140,146,128,121,120,125,126,115,128,128,104,132
The minimum -> 104
The first entry is 140
The third entry?
Answer: 128

a = [131  99 129 156 154 134 134 125 129 123]
Find the entry just right of 125.
129
The entry just right of 154 is 134

[[132 157 131 121 127 139 129 130 128]
 [131 125 110 108 104 131 135 131 129]
 [129 131 109 148 146 127 148 134 133]
 [135 140 119 128 116 140 135 141 118]
 [105 121 150 116 124 118 139 114 138]
 [122 123 141 126 136 125 109 139 120]
 [129 104 114 126 110 121 113 116 128]
 [132 129 134 103 140 123 134 136 139]
 [138 140 129 113 117 125 116 132 121]
 [126 110 128 117 121 111 131 141 120]
 [137 120 139 126 121 124 128  99 137]]
Rows and columns are numbered from 0.
The entry just left of the smallest entry is 128
What is the entry at row 0, column 2? 131
What is the entry in the bottom-right corner? 137
The entry in row 2 and column 2 is 109
The largest entry is 157
What is the entry in the top-left corner? 132
What is the entry at row 2, column 0? 129
What is the entry in row 1 and column 0? 131
What is the entry in the top-right corner? 128
The entry at row 2, column 1 -> 131
What is the entry at row 1, column 1? 125
The smallest entry is 99
The entry just left of the centre entry -> 126
The entry directly above the smallest entry -> 141
What is the bottom-left entry? 137
What is the entry directly below 150? 141
What is the entry directly below the centre entry? 110
What is the entry just right of the centre entry? 125

Read these off the grid that follows. Counting starts at 0.
1) The entry just left of the largest entry?
2) The entry in row 0 and column 1?
3) The bottom-left entry?
4) The entry in the top-right corner?
5) The bottom-right entry?
6) The maximum?
7) The entry in row 0 and column 2?
8) The entry just right of 114?
[[118 125 133 135]
 [123 129 131 107]
 [132 120 128 122]
 [129 132 137 135]
 [124 139 130 124]
 [120 130 118 101]
 [132 120 126 124]
 [142 123 132 147]
 [132 139 126 137]
 [130 137 115 118]
 [142 125 119 133]
 [141 114 123 140]
 [133 140 119 131]]
1) 132
2) 125
3) 133
4) 135
5) 131
6) 147
7) 133
8) 123

Read these off the grid that follows. Counting starts at 0.
1) Find the entry at row 0, column 1.
2) Find the entry at row 1, column 2.
3) Find the entry in the top-right corner.
4) Find the entry in row 0 and column 2.
5) Find the entry just right of 140.
6) Find the entry at row 2, column 0.
7) Find the entry just right of 135.
8) Find the top-left entry.
[[105 133 133 106]
 [120 153 127 127]
 [116 147 140 130]
 [107 114 137 144]
 [123 118 144 102]
 [127 135 144 121]]
1) 133
2) 127
3) 106
4) 133
5) 130
6) 116
7) 144
8) 105
